Below are the code and all the weights of a small trained network. Each question names an input and a class and asks about switching units off, where a switched-off unit gives its printed mean instead of its output.

import numpy as np


def w(rows, s, z=0):
    codes = np.array(rows[::2]) - 128.0
    scale = np.full(codes.shape[1], s)
    scale[-1] = z or s
    return codes * scale


def f(y):
    return y / 2 * (1 + np.tanh(0.7978845608 * (y + 0.044715 * y**3)))


def log_softmax(a):
    a = a - a.max(-1, keepdims=True)
    return a - np.log(np.exp(a).sum(-1, keepdims=True))


def net(x, mask):
    res = np.array(x, float).reshape(1, 5) / 4 @ E
    y = f(res @ A[0][:, :-1].T + A[0][:, -1])
    res = res + np.where(mask, y, B[0][:, -1]) @ B[0][:, :-1]
    return log_softmax(res[-1] @ U[:, :-1].T + U[:, -1])


A, B = {}, {}
E = w([
[84,123,148,2,121,83,66,72],'x0',
[84,137,207,138,186,188,76,157],'x1',
[130,162,125,128,108,154,134,120],'x2',
[178,76,96,110,76,177,29,158],'x3',
[48,60,117,176,92,174,133,70],'x4',
],0.0083)
A[0] = w([
[114,144,186,127,179,182,94,148,11],'neuron 1',
[125,157,117,158,147,128,151,156,6],'neuron 2',
[71,114,255,150,173,175,56,174,105],'neuron 3',
[59,54,146,165,86,144,144,75,91],'neuron 4',
[114,136,129,30,129,109,81,77,111],'neuron 5',
[172,135,100,178,145,173,152,196,134],'neuron 6',
[114,161,197,127,185,211,97,137,112],'neuron 7',
[130,94,84,169,148,179,177,187,39],'neuron 8',
[74,146,182,136,185,57,199,99,111],'neuron 9',
[156,80,84,132,109,132,45,186,69],'neuron 10',
[75,176,150,111,178,117,213,125,22],'neuron 11',
[169,68,84,108,89,155,36,185,79],'neuron 12',
[138,142,3,134,120,79,135,103,8],'neuron 13',
[164,109,131,103,64,203,62,180,167],'neuron 14',
[56,28,118,176,129,137,127,95,131],'neuron 15',
[138,130,120,193,118,130,142,198,8],'neuron 16',
[162,113,98,197,113,135,164,173,119],'neuron 17',
[192,95,116,183,167,160,157,139,28],'neuron 18',
[186,106,34,101,33,78,185,43,156],'neuron 19',
[224,157,166,81,201,94,123,213,157],'neuron 20',
[154,158,111,190,145,171,150,162,196],'neuron 21',
[68,90,137,183,77,157,123,63,47],'neuron 22',
],0.0075,0.0027)
B[0] = w([
[176,38,145,117,136,142,228,156,159],'neuron 1',
[60,98,152,111,58,88,156,142,131],'neuron 2',
[195,60,130,129,147,121,174,93,233],'neuron 3',
[202,196,174,112,59,63,85,119,196],'neuron 4',
[20,92,167,52,143,94,92,45,205],'neuron 5',
[51,146,156,83,132,80,104,76,211],'neuron 6',
[210,58,115,135,169,120,194,126,195],'neuron 7',
[88,137,168,80,124,104,103,107,176],'neuron 8',
[57,113,35,194,68,166,179,154,208],'neuron 9',
[54,135,82,179,84,159,187,176,195],'neuron 10',
[86,91,97,176,69,127,177,164,178],'neuron 11',
[61,115,57,166,91,144,198,150,228],'neuron 12',
[183,90,152,96,135,126,185,140,167],'neuron 13',
[92,117,79,168,107,117,167,115,230],'neuron 14',
[201,202,136,150,61,57,95,115,204],'neuron 15',
[84,62,169,61,132,82,125,126,162],'neuron 16',
[92,91,179,77,185,95,98,76,203],'neuron 17',
[67,91,194,75,124,124,111,123,168],'neuron 18',
[184,38,129,111,196,156,172,117,253],'neuron 19',
[187,214,133,169,3,30,95,76,244],'neuron 20',
[93,91,139,74,146,88,44,47,213],'neuron 21',
[194,178,167,119,68,45,102,153,186],'neuron 22',
],0.0068,0.0062)
U = w([
[16,113,198,33,139,110,81,88,79],'0',
[227,221,157,150,18,83,101,132,86],'1',
[32,128,46,202,70,184,187,176,94],'2',
[254,52,129,116,210,168,184,128,95],'3',
[132,152,100,157,156,136,97,83,255],'4',
[141,209,135,140,180,212,65,182,145],'5',
],0.0082,0.0085)

Each question gives the input, the list of numbers given to net, and the class t.
The units are the neurons (one row each of A and B). Each row of codes is followed by its name. A weight is (code - 128) times the scale printed after its matrix; where a second scale follows, it is the last column's (A, B and U).
mask holds one flag per neuron, in row order. A switched-off neuron (its flag False) gives its mean, the last column of its row in B, instead of its output. The means were averaged over made-up inputs and are rounded, as every weight is.
A unit's drop is (log p(t) with every unit on - log p(t) with that unit switched off) / (log p(t) with every unit on - log p(t) with every unit switched off).
The circuit of an input: a set's keep is (log p(t) with only the set's units on - log p(t) with every unit switched off) / (log p(t) with every unit on - log p(t) with every unit switched off). Starting from the 12 units with the biggest drops (on a tie, the unit counted first), units are removed one at a time, each time the one whose removal leaves the highest keep (on an exact tie, the one counted first), for as long as the keep stays at least 0.8.
units of the circuit, in order: the units of the circuit, biggest drop first
unit that matters most: the unit with the biggest drop
k most important neurons: the k neurons with the biggest drops, biggest first
drop of u: that unit's drop, to one decimal
input [4,-2,4,-6,6], class 1: 4 most important neurons	[neuron 4; neuron 22; neuron 15; neuron 12]
input [-1,-6,3,7,3], class 2: unit that matters most	neuron 12
input [-6,-6,-7,-1,7], class 1: 4 most important neurons	[neuron 15; neuron 4; neuron 22; neuron 5]
input [5,4,6,8,8], class 1: units of the circuit, in order	[neuron 22; neuron 15]
input [7,-4,-1,5,8], class 1: 3 most important neurons	[neuron 15; neuron 4; neuron 22]
input [5,7,-3,6,2], class 3: 2 most important neurons	[neuron 3; neuron 7]
input [6,7,6,0,-6], class 3: 3 most important neurons	[neuron 7; neuron 3; neuron 1]
input [-2,5,5,-6,-5], class 2: 4 most important neurons	[neuron 9; neuron 11; neuron 4; neuron 15]
input [-1,7,6,-7,-2], class 2: 2 most important neurons	[neuron 9; neuron 11]
input [6,-6,-4,-8,4], class 2: 2 most important neurons	[neuron 9; neuron 11]
input [2,-8,0,6,-4], class 3: 2 most important neurons	[neuron 19; neuron 13]
input [5,-2,8,7,8], class 1: 4 most important neurons	[neuron 4; neuron 22; neuron 15; neuron 9]
input [6,4,3,8,-7], class 2: units of the circuit, in order	[neuron 12; neuron 10]
input [2,8,-4,5,8], class 1: unit that matters most	neuron 15
input [0,6,1,5,2], class 3: drop of neuron 9	0.2
input [-8,0,4,-8,1], class 0: drop of neuron 17	0.2
input [-8,-7,1,5,0], class 0: drop of neuron 12	0.0
